Below are the code and all the weights of a small trained network. Each question names an input and a class and asks about switching units off, where a switched-off unit gives its printed mean instead of its output.

import numpy as np


def w(rows, s, z=0):
    codes = np.array(rows[::2]) - 128.0
    scale = np.full(codes.shape[1], s)
    scale[-1] = z or s
    return codes * scale


def norm(h):
    return h / np.sqrt((h * h).mean(-1, keepdims=True) + 1e-5)


def f(y):
    return np.maximum(y, 0)


def log_softmax(a):
    a = a - a.max(-1, keepdims=True)
    return a - np.log(np.exp(a).sum(-1, keepdims=True))


def net(x, mask):
    res = np.array(x, float).reshape(1, 8) / 4 @ E
    u = 0
    for l in range(3):
        y = f(norm(res) @ A[l][:, :-1].T + A[l][:, -1])
        res = res + np.where(mask[u : u + 12], y, B[l][:, -1]) @ B[l][:, :-1]
        u += 12
    return log_softmax(norm(res)[-1] @ U[:, :-1].T + U[:, -1])


A, B = {}, {}
E = w([
[112,71,73,99,180,57,111,144],'x0',
[178,98,85,62,122,167,197,115],'x1',
[154,145,154,70,93,56,63,81],'x2',
[92,46,156,120,100,63,127,147],'x3',
[87,134,154,2,129,181,89,117],'x4',
[126,120,201,89,83,30,204,159],'x5',
[196,167,185,123,200,149,89,56],'x6',
[167,83,168,127,178,130,136,187],'x7',
],0.0084)
A[0] = w([
[123,129,147,93,88,163,136,124,28],'0.n1',
[175,143,218,91,216,112,138,118,84],'0.n2',
[147,119,93,254,138,178,112,156,42],'0.n3',
[158,121,164,238,124,173,121,133,58],'0.n4',
[136,107,75,144,128,134,75,138,108],'0.n5',
[173,92,133,60,71,152,106,133,23],'0.n6',
[159,145,83,184,161,115,119,193,4],'0.n7',
[173,71,92,185,158,109,158,156,150],'0.n8',
[104,136,192,131,115,13,151,92,80],'0.n9',
[127,123,184,102,130,42,188,105,16],'0.n10',
[143,162,93,113,151,140,202,175,29],'0.n11',
[115,141,183,191,106,157,111,140,22],'0.n12',
],0.0092,0.0035)
B[0] = w([
[113,136,171,169,156,134,184,127,157],'0.n1',
[134,164,71,187,151,222,5,214,248],'0.n2',
[142,132,139,221,141,109,151,138,255],'0.n3',
[164,198,96,146,164,115,160,198,235],'0.n4',
[117,254,123,89,121,110,144,114,186],'0.n5',
[159,205,113,196,139,144,112,162,172],'0.n6',
[119,73,94,180,94,127,132,43,175],'0.n7',
[140,102,164,162,147,73,135,182,239],'0.n8',
[104,115,157,111,129,73,217,108,240],'0.n9',
[150,132,120,110,46,135,176,214,203],'0.n10',
[174,93,74,108,139,170,104,16,167],'0.n11',
[206,157,124,91,133,131,113,204,179],'0.n12',
],0.0078,0.0046)
A[1] = w([
[175,132,192,109,168,124,124,133,33],'1.n1',
[184,125,212,104,197,111,89,119,91],'1.n2',
[130,146,75,253,116,127,114,120,22],'1.n3',
[159,151,152,127,76,102,117,150,149],'1.n4',
[23,161,166,129,121,121,126,135,95],'1.n5',
[178,152,88,113,132,85,109,159,141],'1.n6',
[112,193,99,97,132,139,140,111,56],'1.n7',
[114,140,143,117,143,84,48,70,71],'1.n8',
[90,121,92,149,82,145,140,131,110],'1.n9',
[39,105,199,135,81,179,101,128,187],'1.n10',
[175,125,199,117,88,145,100,96,33],'1.n11',
[127,81,161,129,134,162,123,131,1],'1.n12',
],0.012,0.0021)
B[1] = w([
[136,154,89,178,158,157,77,142,165],'1.n1',
[163,124,118,131,64,167,88,156,187],'1.n2',
[196,151,113,174,216,133,143,96,255],'1.n3',
[118,145,112,106,202,101,173,138,188],'1.n4',
[152,141,153,125,131,137,63,175,172],'1.n5',
[72,153,102,150,74,149,130,152,193],'1.n6',
[92,91,126,134,170,87,130,150,176],'1.n7',
[42,135,163,61,79,148,74,15,172],'1.n8',
[197,140,139,122,156,154,87,129,161],'1.n9',
[246,138,156,127,189,112,115,196,173],'1.n10',
[188,76,77,151,142,163,157,143,160],'1.n11',
[137,145,113,149,113,90,124,129,135],'1.n12',
],0.011,0.0083)
A[2] = w([
[189,112,145,104,139,185,169,128,18],'2.n1',
[176,160,132,100,39,116,184,165,254],'2.n2',
[141,60,122,191,102,89,110,171,51],'2.n3',
[86,164,94,178,158,98,119,118,129],'2.n4',
[129,172,212,149,70,55,147,132,158],'2.n5',
[194,191,129,127,121,189,183,112,54],'2.n6',
[141,102,135,108,146,238,229,11,46],'2.n7',
[121,67,152,170,126,51,176,168,120],'2.n8',
[110,102,195,152,108,42,184,138,92],'2.n9',
[105,125,161,38,91,173,86,142,248],'2.n10',
[121,167,173,135,65,49,154,125,101],'2.n11',
[137,149,101,121,145,131,207,157,92],'2.n12',
],0.011,0.0026)
B[2] = w([
[132,226,105,163,142,175,116,44,179],'2.n1',
[156,162,37,79,208,180,150,117,219],'2.n2',
[130,82,129,47,50,106,70,148,186],'2.n3',
[123,169,112,189,162,168,190,179,216],'2.n4',
[151,135,136,57,192,110,233,143,191],'2.n5',
[81,179,99,189,113,108,197,128,254],'2.n6',
[62,207,224,110,45,80,163,84,183],'2.n7',
[214,91,148,77,147,68,114,77,219],'2.n8',
[110,52,166,1,134,47,118,86,194],'2.n9',
[167,113,133,188,31,188,177,165,209],'2.n10',
[100,139,201,68,171,103,163,171,178],'2.n11',
[90,86,123,97,81,179,99,102,214],'2.n12',
],0.0086,0.0067)
U = w([
[62,117,91,112,115,156,156,162,98],'0',
[41,165,138,173,177,100,128,70,103],'1',
[134,89,142,35,157,57,175,148,150],'2',
[194,195,111,214,164,168,167,151,147],'3',
[155,119,164,107,90,168,27,180,128],'4',
[51,23,252,203,108,142,157,93,6],'5',
[152,34,115,192,142,46,146,110,98],'6',
[22,158,154,119,44,155,135,54,148],'7',
],0.019,0.025)

Each question gives the input, the list of numbers given to net, and the class t.
The units are the neurons (one row each of A and B). Each row of codes is followed by its name. A weight is (code - 128) times the scale printed after its matrix; where a second scale follows, it is the last column's (A, B and U).
mask holds one flag per neuron, layer by layer. A switched-off neuron (its flag False) gives its mean, the last column of its row in B, instead of its output. The means were averaged over made-up inputs and are rounded, as every weight is.
A unit's drop is (log p(t) with every unit on - log p(t) with that unit switched off) / (log p(t) with every unit on - log p(t) with every unit switched off).
The circuit of an input: a set's keep is (log p(t) with only the set's units on - log p(t) with every unit switched off) / (log p(t) with every unit on - log p(t) with every unit switched off). Starting from the 12 units with the biggest drops (on a tie, the unit counted first), units are removed one at a time, each time the one whose removal leaves the highest keep (on an exact tie, the one counted first), for as long as the keep stays at least 0.8.
units of the circuit, in order: the units of the circuit, biggest drop first
top k neurons: the k neurons with the biggest drops, biggest first
k most important neurons of layer l: the k neurons of layer l with the biggest drops, biggest first
drop when u is switched off: that unit's drop, to one decimal
input [0,3,5,-1,1,0,7,-4], class 7: units of the circuit, in order : (1.n8)
input [-1,-5,1,-3,2,-2,-4,-7], class 4: units of the circuit, in order : (1.n5, 0.n4, 2.n6)
input [1,3,4,1,2,-2,2,0], class 4: units of the circuit, in order : (1.n3, 1.n2)
input [3,4,4,8,-5,-5,-6,-8], class 2: 2 most important neurons of layer 2 : (2.n3, 2.n10)
input [6,7,4,-1,6,8,6,-3], class 3: units of the circuit, in order : (0.n2, 1.n1)
input [6,-3,1,6,0,-5,-6,3], class 2: top 4 neurons : (0.n2, 0.n8, 1.n2, 1.n1)
input [-4,-5,8,-3,7,-8,-5,-7], class 4: 2 most important neurons of layer 1 : (1.n10, 1.n5)
input [1,-3,-2,0,-7,2,-8,-6], class 6: top 2 neurons : (1.n3, 0.n2)
input [7,8,4,-7,6,5,5,5], class 3: 2 most important neurons of layer 1 : (1.n8, 1.n5)
input [5,7,-2,-1,-8,-1,0,6], class 6: top 2 neurons : (0.n8, 0.n2)
input [8,8,-2,6,6,-3,-5,-2], class 0: 2 most important neurons of layer 1 : (1.n3, 1.n10)
input [8,-3,0,3,-4,-5,-3,3], class 6: 4 most important neurons of layer 0 : (0.n8, 0.n2, 0.n4, 0.n6)
input [0,3,-7,-4,8,1,7,-7], class 7: top 2 neurons : (2.n7, 1.n3)
input [-7,3,3,5,8,-5,-6,-5], class 3: units of the circuit, in order : (1.n10)
input [-2,7,-2,-1,2,4,-7,3], class 7: 2 most important neurons of layer 2 : (2.n7, 2.n12)
input [7,2,0,-8,2,5,-7,-2], class 0: 2 most important neurons of layer 0 : (0.n9, 0.n11)
input [7,4,2,8,2,1,8,5], class 4: drop when 1.n2 is switched off : 0.0
input [7,1,5,5,8,-1,-8,0], class 4: drop when 2.n5 is switched off : 0.1
input [-4,-8,-1,7,7,-4,4,4], class 4: drop when 1.n3 is switched off : 0.1
input [-4,-7,1,6,5,0,-3,-8], class 4: units of the circuit, in order : (1.n5)
